[[119 126 119 122 142 132 130 138 115 120 120 125]
 [141 136 142 138  99 124 125 104 144 140 137 137]
 [118 121 119 118 135 136 139 134 117 114 116 121]
 [122 122 124 119 106 139 147 111 126 116 118 124]
 [122 122 123 122 124 134 138 124 123 118 122 125]
 [135 134 136 135 110 127 126 110 135 133 133 134]]
=>
[[125 137 121 124 125 134]
 [120 137 116 118 122 133]
 [120 140 114 116 118 133]
 [115 144 117 126 123 135]
 [138 104 134 111 124 110]
 [130 125 139 147 138 126]
 [132 124 136 139 134 127]
 [142  99 135 106 124 110]
 [122 138 118 119 122 135]
 [119 142 119 124 123 136]
 [126 136 121 122 122 134]
 [119 141 118 122 122 135]]

[[135 112 116 149 110 115 118]
 [110 119 130 125 136 158 143]
 [141 153 135 108 128 112 123]]
=>
[[118 143 123]
 [115 158 112]
 [110 136 128]
 [149 125 108]
 [116 130 135]
 [112 119 153]
 [135 110 141]]

[[136 129 127 127 128 131 129]
 [126 128 156 141 131 132 102]
 [130 129 150 136 131 132 114]]
=>
[[129 102 114]
 [131 132 132]
 [128 131 131]
 [127 141 136]
 [127 156 150]
 [129 128 129]
 [136 126 130]]

[[128 127 125 133 131 133 132 123 130 124]
 [129 126 125 133 129 132 133 121 132 125]
 [130 122 118 147 134 144 146 105 140 117]
 [125 135 136 113 127 117 113 148 117 135]
 [131 123 124 136 126 133 138 115 135 126]
 [127 131 131 122 127 124 122 136 124 131]
 [130 124 126 131 124 129 133 121 132 129]]
=>
[[124 125 117 135 126 131 129]
 [130 132 140 117 135 124 132]
 [123 121 105 148 115 136 121]
 [132 133 146 113 138 122 133]
 [133 132 144 117 133 124 129]
 [131 129 134 127 126 127 124]
 [133 133 147 113 136 122 131]
 [125 125 118 136 124 131 126]
 [127 126 122 135 123 131 124]
 [128 129 130 125 131 127 130]]

[[132 118 126 156 125 125 125 116 125 117 112 117 125]
 [139 141 143 110 130 121 137 128 122 126 126 134 134]
 [121 123 120 145 138 124 124 139 125 132 140 140 129]
 [131 139 140 119 131 122 137 131 120 128 129 133 132]
 [129 129 131 147 121 129 131 109 131 116 113 110 127]
 [111 114 113 135 131 124 117 130 127 124 132 133 122]
 [140 137 140 120 126 120 138 122 123 127 120 123 130]]
=>
[[125 134 129 132 127 122 130]
 [117 134 140 133 110 133 123]
 [112 126 140 129 113 132 120]
 [117 126 132 128 116 124 127]
 [125 122 125 120 131 127 123]
 [116 128 139 131 109 130 122]
 [125 137 124 137 131 117 138]
 [125 121 124 122 129 124 120]
 [125 130 138 131 121 131 126]
 [156 110 145 119 147 135 120]
 [126 143 120 140 131 113 140]
 [118 141 123 139 129 114 137]
 [132 139 121 131 129 111 140]]

[[120 117 126 123 135 120 111]
 [119 118 126 123 137 121 110]
 [120 115 121 131 130 120 106]
 [119 119 127 123 137 122 110]
 [119 118 127 122 138 122 110]
 [121 115 120 131 128 118 108]
 [123 116 120 132 125 119 111]
 [122 115 120 131 126 118 110]
 [121 115 120 131 128 119 108]
 [119 118 127 123 137 122 110]]
=>
[[111 110 106 110 110 108 111 110 108 110]
 [120 121 120 122 122 118 119 118 119 122]
 [135 137 130 137 138 128 125 126 128 137]
 [123 123 131 123 122 131 132 131 131 123]
 [126 126 121 127 127 120 120 120 120 127]
 [117 118 115 119 118 115 116 115 115 118]
 [120 119 120 119 119 121 123 122 121 119]]
---
[[126 124 134]
 [128 134 129]
 [126 156 115]
 [127 127 115]]
=>
[[127 127 115]
 [126 156 115]
 [128 134 129]
 [126 124 134]]

[[121 142 130 123 122 130 125 130 130 140 115]
 [118 140 121 102 118 134 124 125 124 148 108]
 [117 138 129 123 120 129 126 131 131 137 116]]
=>
[[117 138 129 123 120 129 126 131 131 137 116]
 [118 140 121 102 118 134 124 125 124 148 108]
 [121 142 130 123 122 130 125 130 130 140 115]]

[[144 143 140]
 [133 134 105]
 [146 145 126]
 [110 111 124]
 [115 116 111]]
=>
[[115 116 111]
 [110 111 124]
 [146 145 126]
 [133 134 105]
 [144 143 140]]

[[122 115 134 149]
 [131 139 124 122]
 [126 140 127 106]
 [137 128 127 109]
 [137 133 120 129]
 [118 131 124 122]
 [138 118 128 128]]
=>
[[138 118 128 128]
 [118 131 124 122]
 [137 133 120 129]
 [137 128 127 109]
 [126 140 127 106]
 [131 139 124 122]
 [122 115 134 149]]

[[111 128 129 112 138 120 140 132 116 128 121 136 130 120 127 124]
 [120 130 127 150 132 128 139 130 118 114 115 134 128 124 133 120]
 [111 123 130 113 138 123 145 140 112 128 123 140 134 115 125 123]]
=>
[[111 123 130 113 138 123 145 140 112 128 123 140 134 115 125 123]
 [120 130 127 150 132 128 139 130 118 114 115 134 128 124 133 120]
 [111 128 129 112 138 120 140 132 116 128 121 136 130 120 127 124]]

[[128 137 128 131 139 121 135 133 123 132 122 138]
 [126 130 147 129 121 121 130 150 125 135 137 138]
 [127 131 128 131 132 129 129 130 135 129 128 133]
 [129 140 129 130 138 124 134 132 128 132 125 136]
 [132 140 141 130 130 128 131 141 133 136 136 136]]
=>
[[132 140 141 130 130 128 131 141 133 136 136 136]
 [129 140 129 130 138 124 134 132 128 132 125 136]
 [127 131 128 131 132 129 129 130 135 129 128 133]
 [126 130 147 129 121 121 130 150 125 135 137 138]
 [128 137 128 131 139 121 135 133 123 132 122 138]]

[[104 117 121 130 150]
 [135 119 139 129 114]
 [120 134 112 115 122]
 [130 118 140 139 127]
 [115 137 123 125 130]
 [121 121 126 132 128]
 [142 119 132 118 120]
 [112 119 131 126 139]]
=>
[[112 119 131 126 139]
 [142 119 132 118 120]
 [121 121 126 132 128]
 [115 137 123 125 130]
 [130 118 140 139 127]
 [120 134 112 115 122]
 [135 119 139 129 114]
 [104 117 121 130 150]]

[[138 128 136 136 136]
 [125 107 124 119 117]
 [116 130 144 145 132]
 [115 124 117 125 129]
 [104 133 136 125 130]]
=>
[[104 133 136 125 130]
 [115 124 117 125 129]
 [116 130 144 145 132]
 [125 107 124 119 117]
 [138 128 136 136 136]]
---
[[121 132 128]
 [125 138 132]
 [130 106 108]
 [144 139 135]
 [137 106 109]]
=>
[[137 144 130 125 121]
 [106 139 106 138 132]
 [109 135 108 132 128]]

[[126 127 131 130 128 125 125 126 129 126 127 126]
 [122 117 124 149 112 123 129 125 131 126 125 130]
 [128 128 129 128 128 128 128 128 128 128 129 128]
 [129 126 130 129 124 125 126 150 148 116 109 126]
 [104 129 132 127 126 137 112 125 131 126 126 144]
 [128 128 128 129 128 129 128 128 128 128 128 128]
 [128 128 129 129 128 128 128 128 128 128 128 128]]
=>
[[128 128 104 129 128 122 126]
 [128 128 129 126 128 117 127]
 [129 128 132 130 129 124 131]
 [129 129 127 129 128 149 130]
 [128 128 126 124 128 112 128]
 [128 129 137 125 128 123 125]
 [128 128 112 126 128 129 125]
 [128 128 125 150 128 125 126]
 [128 128 131 148 128 131 129]
 [128 128 126 116 128 126 126]
 [128 128 126 109 129 125 127]
 [128 128 144 126 128 130 126]]

[[138 158 148]
 [139 148 144]
 [129 131 135]
 [133 143 147]]
=>
[[133 129 139 138]
 [143 131 148 158]
 [147 135 144 148]]

[[124 118 120 112 124 119 134 120 118 116 120 119 126 122 117]
 [128 126 130 127 133 138 120 141 138 125 123 123 121 130 128]
 [135 133 139 131 126 121 130 121 125 132 118 131 129 133 124]
 [121 116 123 108 133 134 140 133 132 107 120 114 131 127 124]
 [133 127 137 127 127 125 132 126 126 127 119 125 130 137 123]]
=>
[[133 121 135 128 124]
 [127 116 133 126 118]
 [137 123 139 130 120]
 [127 108 131 127 112]
 [127 133 126 133 124]
 [125 134 121 138 119]
 [132 140 130 120 134]
 [126 133 121 141 120]
 [126 132 125 138 118]
 [127 107 132 125 116]
 [119 120 118 123 120]
 [125 114 131 123 119]
 [130 131 129 121 126]
 [137 127 133 130 122]
 [123 124 124 128 117]]

[[110 115 132 128 110]
 [123 127 118 116 115]
 [115 116 138 138 120]
 [118 120 135 131 119]
 [127 127 131 131 129]
 [131 126 144 145 141]
 [132 134 114 113 123]
 [117 126 104  99 100]
 [117 118 137 135 120]
 [102 108 140 135 105]
 [138 136 126 126 138]]
=>
[[138 102 117 117 132 131 127 118 115 123 110]
 [136 108 118 126 134 126 127 120 116 127 115]
 [126 140 137 104 114 144 131 135 138 118 132]
 [126 135 135  99 113 145 131 131 138 116 128]
 [138 105 120 100 123 141 129 119 120 115 110]]

[[111 129]
 [144 134]
 [105 139]
 [132 123]]
=>
[[132 105 144 111]
 [123 139 134 129]]
